Below are the code and all the weights of a small trained network. Each question names an input and a target symbol and asks about switching units off, where a switched-off unit gives its printed mean instead of its output.

import numpy as np


def w(rows, s, z=0):
    codes = np.array(rows[::2]) - 128.0
    scale = np.full(codes.shape[1], s)
    scale[-1] = z or s
    return codes * scale


def norm(h):
    return h / np.sqrt((h * h).mean(-1, keepdims=True) + 1e-5)


def f(y):
    return np.maximum(y, 0)


def softmax(a):
    e = np.exp(a - a.max(-1, keepdims=True))
    return e / e.sum(-1, keepdims=True)


def log_softmax(a):
    a = a - a.max(-1, keepdims=True)
    return a - np.log(np.exp(a).sum(-1, keepdims=True))


def net(x, mask):
    ids = ['αγδεθμξπτψω'.index(c) for c in x.split()]
    T = len(ids)
    res = E[ids] + P[:T]
    u = 0
    for l in range(2):
        r = norm(res)
        for j in range(3):
            rows = slice(2 * j, 2 * j + 2)
            q, k, v = (r @ M[l][rows].T for M in (Q, K, V))
            z = softmax(np.where(np.tri(T) > 0, q @ k.T / 2**0.5, -1e9)) @ v
            o = O[l][rows]
            res = res + np.where(mask[u + j], z, o[:, -1]) @ o[:, :-1]
        u += 3
        y = f(norm(res) @ A[l][:, :-1].T + A[l][:, -1])
        res = res + np.where(mask[u : u + 12], y, B[l][:, -1]) @ B[l][:, :-1]
        u += 12
    return log_softmax(norm(res)[-1] @ U[:, :-1].T + U[:, -1])


Q, K, V, O, A, B = {}, {}, {}, {}, {}, {}
E = w([
[227,210,146,69,90,109],'α',
[120,203,101,124,179,181],'γ',
[197,71,168,105,176,117],'δ',
[137,111,222,102,7,70],'ε',
[170,97,61,116,73,108],'θ',
[110,48,95,120,130,134],'μ',
[135,111,147,84,95,127],'ξ',
[141,66,130,143,183,85],'π',
[89,138,106,170,133,126],'τ',
[232,168,141,195,213,107],'ψ',
[114,147,107,47,81,142],'ω',
],0.017)
P = w([
[56,222,255,55,166,72],'0',
[90,191,161,134,100,93],'1',
[43,159,169,122,56,123],'2',
[62,117,131,123,64,91],'3',
[37,124,161,110,56,126],'4',
[106,101,80,135,62,61],'5',
[68,78,124,89,81,84],'6',
],0.0046)
Q[0] = w([
[223,102,142,116,95,168],'0.h1',
[104,130,160,254,174,75],'0.h1',
[27,136,129,135,160,172],'0.h2',
[94,180,127,102,127,159],'0.h2',
[191,127,135,143,108,118],'0.h3',
[209,84,130,140,60,117],'0.h3',
],0.0095)
K[0] = w([
[79,138,53,193,128,106],'0.h1',
[253,187,125,180,186,58],'0.h1',
[245,121,134,90,92,76],'0.h2',
[186,201,221,53,137,192],'0.h2',
[168,112,113,30,144,99],'0.h3',
[149,51,161,108,112,109],'0.h3',
],0.0054)
V[0] = w([
[53,138,241,103,148,136],'0.h1',
[35,185,156,119,156,15],'0.h1',
[254,128,153,61,168,165],'0.h2',
[88,162,60,207,174,81],'0.h2',
[142,161,99,180,124,82],'0.h3',
[163,54,156,43,148,154],'0.h3',
],0.0059)
O[0] = w([
[196,138,46,164,88,126,203],'0.h1',
[41,132,166,195,187,80,254],'0.h1',
[205,30,69,178,177,67,93],'0.h2',
[98,175,206,97,170,161,158],'0.h2',
[102,173,183,68,184,95,128],'0.h3',
[128,92,198,131,254,139,165],'0.h3',
],0.0054,0.0033)
A[0] = w([
[47,135,225,72,78,110,115],'0.n1',
[216,233,153,70,68,183,132],'0.n2',
[254,222,156,142,109,102,114],'0.n3',
[94,115,59,157,94,94,154],'0.n4',
[161,120,121,229,140,54,140],'0.n5',
[158,103,98,177,82,147,135],'0.n6',
[187,164,53,17,64,59,142],'0.n7',
[215,162,160,67,121,138,5],'0.n8',
[153,111,167,136,39,101,2],'0.n9',
[151,173,79,152,229,187,147],'0.n10',
[104,151,182,222,117,110,196],'0.n11',
[194,203,56,126,59,187,187],'0.n12',
],0.0069,0.0021)
B[0] = w([
[124,174,130,171,141,96,250],'0.n1',
[146,78,109,79,171,129,219],'0.n2',
[117,95,69,54,60,71,224],'0.n3',
[150,253,158,80,146,148,219],'0.n4',
[55,120,224,128,88,176,254],'0.n5',
[144,118,205,107,177,134,161],'0.n6',
[45,102,250,98,134,185,248],'0.n7',
[145,175,97,91,75,177,169],'0.n8',
[83,128,199,151,124,35,176],'0.n9',
[99,38,75,115,183,49,197],'0.n10',
[184,103,112,97,113,78,237],'0.n11',
[40,133,155,121,204,72,211],'0.n12',
],0.0058,0.0039)
Q[1] = w([
[234,113,113,254,98,230],'1.h1',
[145,103,109,220,103,167],'1.h1',
[110,125,187,53,122,53],'1.h2',
[92,61,116,143,160,67],'1.h2',
[84,183,62,151,36,163],'1.h3',
[151,65,83,161,166,135],'1.h3',
],0.0087)
K[1] = w([
[172,66,182,49,181,91],'1.h1',
[245,106,184,40,129,154],'1.h1',
[180,85,136,1,176,178],'1.h2',
[131,97,68,131,39,76],'1.h2',
[72,154,85,184,92,61],'1.h3',
[201,116,47,155,162,114],'1.h3',
],0.0079)
V[1] = w([
[177,1,123,139,110,178],'1.h1',
[109,130,54,69,182,107],'1.h1',
[192,134,159,161,229,158],'1.h2',
[212,193,179,75,183,131],'1.h2',
[140,80,74,146,175,95],'1.h3',
[123,61,146,89,161,165],'1.h3',
],0.0088)
O[1] = w([
[115,53,136,86,26,130,2],'1.h1',
[38,8,3,147,105,103,130],'1.h1',
[224,96,72,252,222,146,137],'1.h2',
[213,91,127,76,250,169,176],'1.h2',
[92,190,222,76,6,68,117],'1.h3',
[125,99,109,225,120,195,158],'1.h3',
],0.0059,0.0084)
A[1] = w([
[166,195,160,189,141,146,55],'1.n1',
[87,137,147,89,154,121,254],'1.n2',
[196,2,102,189,81,91,120],'1.n3',
[134,8,10,201,102,95,50],'1.n4',
[232,63,73,174,96,128,115],'1.n5',
[166,85,143,215,142,211,163],'1.n6',
[150,123,162,69,191,86,172],'1.n7',
[163,201,135,69,161,137,101],'1.n8',
[99,100,106,171,206,83,149],'1.n9',
[123,140,148,85,168,92,170],'1.n10',
[65,5,190,112,77,185,210],'1.n11',
[65,82,68,132,29,93,230],'1.n12',
],0.0078,0.002)
B[1] = w([
[124,147,56,123,148,162,174],'1.n1',
[150,167,157,162,95,108,224],'1.n2',
[80,124,108,144,151,193,190],'1.n3',
[86,199,105,93,103,155,167],'1.n4',
[100,151,84,213,154,226,154],'1.n5',
[29,160,165,153,210,120,176],'1.n6',
[99,114,93,118,2,172,253],'1.n7',
[196,112,99,133,173,164,197],'1.n8',
[106,131,145,15,96,87,245],'1.n9',
[215,151,118,98,69,125,220],'1.n10',
[215,104,18,156,114,140,229],'1.n11',
[193,202,64,225,32,130,168],'1.n12',
],0.0054,0.0066)
U = w([
[177,71,104,27,51,119,192],'α',
[44,100,13,109,127,58,85],'γ',
[113,49,102,178,175,250,160],'δ',
[160,120,205,150,36,68,197],'ε',
[140,117,163,108,77,205,13],'θ',
[141,146,62,187,16,150,253],'μ',
[160,135,221,169,71,187,44],'ξ',
[74,56,212,106,186,30,96],'π',
[124,235,159,199,130,112,163],'τ',
[255,109,83,133,166,65,87],'ψ',
[57,147,159,75,127,195,56],'ω',
],0.0085,0.003)

Each question gives the input, a string of symbols that net reads in full, and the target symbol t.
The units are the heads (2 rows each of Q, K, V and O) and the neurons (one row each of A and B). Each row of codes is followed by its name. A weight is (code - 128) times the scale printed after its matrix; where a second scale follows, it is the last column's (O, A, B and U).
mask holds one flag per unit, layer by layer, with each layer's heads first. A switched-off unit (its flag False) gives its mean, the last column of its rows in O or B, instead of its output. The means were averaged over made-up inputs and are rounded, as every weight is.
A unit's drop is (log p(t) with every unit on - log p(t) with that unit switched off) / (log p(t) with every unit on - log p(t) with every unit switched off).
The circuit of an input: a set's keep is (log p(t) with only the set's units on - log p(t) with every unit switched off) / (log p(t) with every unit on - log p(t) with every unit switched off). Starting from the 12 units with the biggest drops (on a tie, the unit counted first), units are removed one at a time, each time the one whose removal leaves the highest keep (on an exact tie, the one counted first), for as long as the keep stays at least 0.8.
units of the circuit, in order: the units of the circuit, biggest drop first
top k neurons: the k neurons with the biggest drops, biggest first
k most important neurons of layer l: the k neurons of layer l with the biggest drops, biggest first
which heads matter: for each layer, one digit per head in row order, 1 if its drop is at least 0.15 and else 0, layers parted by /
input ε π δ θ, target δ: which heads matter -> 001 / 011
input π π α ξ γ γ π, target γ: units of the circuit, in order -> (1.h1, 0.n10)
input ξ α δ ψ, target δ: 4 most important neurons of layer 1 -> (1.n3, 1.n5, 1.n2, 1.n12)
input δ γ ω, target γ: units of the circuit, in order -> (1.h1, 0.h2)
input ψ γ π, target γ: units of the circuit, in order -> (1.h1, 0.n10, 1.n9)
input ε α ω π π, target α: which heads matter -> 000 / 010
input μ ψ θ ξ π θ ξ, target μ: top 2 neurons -> (1.n11, 0.n5)
input δ ψ π ψ, target δ: most important neuron of layer 1 -> (1.n5)
input γ τ θ, target τ: which heads matter -> 000 / 100
input ω ψ α, target α: units of the circuit, in order -> (0.n3, 0.n2)
input τ π ξ, target τ: which heads matter -> 000 / 100
input ε ε π π π ξ, target ε: which heads matter -> 000 / 010
input π μ ψ α, target α: units of the circuit, in order -> (0.n2, 1.h1)
input ψ μ α ξ ω τ θ, target ω: which heads matter -> 000 / 000
input ψ γ ξ θ, target γ: which heads matter -> 100 / 101
input δ ξ ω μ ψ, target μ: top 2 neurons -> (0.n10, 0.n3)
input ε π γ π ψ, target γ: 2 most important neurons of layer 0 -> (0.n3, 0.n10)
input δ μ π, target μ: top neuron -> (0.n7)
input γ μ π, target μ: which heads matter -> 000 / 110
input π π π δ π θ, target δ: which heads matter -> 001 / 111
input γ π ω θ, target γ: 2 most important neurons of layer 1 -> (1.n11, 1.n7)
input δ τ ε, target τ: which heads matter -> 011 / 100
input γ π ψ, target γ: top 3 neurons -> (0.n10, 0.n3, 0.n4)
input ψ π π ψ ξ, target ξ: which heads matter -> 100 / 110
